Below are the code and all the weights of a small trained network. Each question names an input and a class and asks about switching units off, where a switched-off unit gives its printed mean instead of its output.

import numpy as np


def w(rows, s, z=0):
    codes = np.array(rows[::2]) - 128.0
    scale = np.full(codes.shape[1], s)
    scale[-1] = z or s
    return codes * scale


def norm(h):
    return h / np.sqrt((h * h).mean(-1, keepdims=True) + 1e-5)


def f(y):
    return np.maximum(y, 0)


def log_softmax(a):
    a = a - a.max(-1, keepdims=True)
    return a - np.log(np.exp(a).sum(-1, keepdims=True))


def net(x, mask):
    res = np.array(x, float).reshape(1, 3) / 4 @ E
    u = 0
    for l in range(2):
        y = f(norm(res) @ A[l][:, :-1].T + A[l][:, -1])
        res = res + np.where(mask[u : u + 5], y, B[l][:, -1]) @ B[l][:, :-1]
        u += 5
    return log_softmax(norm(res)[-1] @ U[:, :-1].T + U[:, -1])


A, B = {}, {}
E = w([
[90,37,226,151,118,136],'x0',
[86,2,83,89,142,32],'x1',
[167,90,91,132,121,190],'x2',
],0.007)
A[0] = w([
[139,164,236,132,114,188,88],'L0N0',
[120,129,237,143,127,175,91],'L0N1',
[123,50,172,132,131,131,15],'L0N2',
[160,47,118,144,120,249,2],'L0N3',
[92,191,237,141,124,43,30],'L0N4',
],0.017,0.0037)
B[0] = w([
[97,131,84,232,186,163,252],'L0N0',
[109,183,219,121,46,95,234],'L0N1',
[145,139,229,134,67,78,202],'L0N2',
[163,70,59,9,163,130,222],'L0N3',
[180,50,56,7,157,153,216],'L0N4',
],0.019,0.011)
A[1] = w([
[92,6,143,167,121,34,108],'L1N0',
[41,58,98,218,137,78,10],'L1N1',
[169,213,75,119,100,71,121],'L1N2',
[178,188,119,130,36,92,2],'L1N3',
[165,152,160,152,116,95,79],'L1N4',
],0.019,0.0035)
B[1] = w([
[112,214,67,216,165,246,254],'L1N0',
[198,96,139,88,247,40,160],'L1N1',
[97,100,244,121,75,122,217],'L1N2',
[149,180,163,98,231,45,170],'L1N3',
[130,155,108,68,134,73,152],'L1N4',
],0.015,0.0084)
U = w([
[90,171,83,247,201,195,189],'0',
[160,47,89,5,147,156,113],'1',
[92,149,248,119,84,110,171],'2',
[141,116,127,108,188,102,225],'3',
[111,107,83,198,73,56,1],'4',
[109,106,95,183,87,69,20],'5',
],0.012,0.0064)

Each question gives the input, the list of numbers given to net, and the class t.
The units are the neurons (one row each of A and B). Each row of codes is followed by its name. A weight is (code - 128) times the scale printed after its matrix; where a second scale follows, it is the last column's (A, B and U).
mask holds one flag per neuron, layer by layer. A switched-off neuron (its flag False) gives its mean, the last column of its row in B, instead of its output. The means were averaged over made-up inputs and are rounded, as every weight is.
A unit's drop is (log p(t) with every unit on - log p(t) with that unit switched off) / (log p(t) with every unit on - log p(t) with every unit switched off).
The circuit of an input: a set's keep is (log p(t) with only the set's units on - log p(t) with every unit switched off) / (log p(t) with every unit on - log p(t) with every unit switched off). Starting from all 10 units, units are removed one at a time, each time the one whose removal leaves the highest keep (on an exact tie, the one counted first), for as long as the keep stays at least 0.8.
units of the circuit, in order: the units of the circuit, biggest drop first
unit that matters most: the unit with the biggest drop
top k neurons: the k neurons with the biggest drops, biggest first
top k neurons in layer l: the k neurons of layer l with the biggest drops, biggest first
drop of u: that unit's drop, to one decimal
input [7,6,6], class 2: top 2 neurons	[L0N0 L0N2]
input [-7,-1,-7], class 1: units of the circuit, in order	[L0N1 L0N0]
input [5,8,-3], class 0: unit that matters most	L1N0
input [-7,1,-6], class 2: top 3 neurons	[L0N0 L0N3 L1N2]
input [6,-6,0], class 0: top 3 neurons	[L0N0 L1N2 L0N2]
input [-8,-3,-1], class 2: top 3 neurons	[L0N0 L1N2 L0N4]
input [-8,0,2], class 2: top 2 neurons	[L0N0 L0N4]
input [4,6,-5], class 0: top 3 neurons	[L1N0 L0N3 L0N1]
input [-7,3,6], class 2: top 2 neurons	[L0N4 L1N2]
input [-7,-3,-7], class 1: top 4 neurons	[L0N1 L0N4 L0N2 L0N0]
input [4,3,3], class 2: top 2 neurons	[L0N2 L0N0]
input [8,-8,0], class 0: top 3 neurons	[L0N0 L1N2 L0N2]
input [7,-2,-8], class 1: top 2 neurons in layer 0	[L0N4 L0N0]
input [5,7,2], class 0: units of the circuit, in order	[L1N0]
input [-7,6,3], class 2: top 3 neurons in layer 0	[L0N4 L0N3 L0N0]
input [8,-8,-6], class 0: top 4 neurons in layer 0	[L0N0 L0N2 L0N3 L0N4]
input [0,6,4], class 0: top 2 neurons in layer 0	[L0N1 L0N4]
input [-7,5,-6], class 2: drop of L0N0	1.0
input [-3,5,-3], class 0: drop of L0N1	0.6
input [4,-7,0], class 0: units of the circuit, in order	[L0N0]
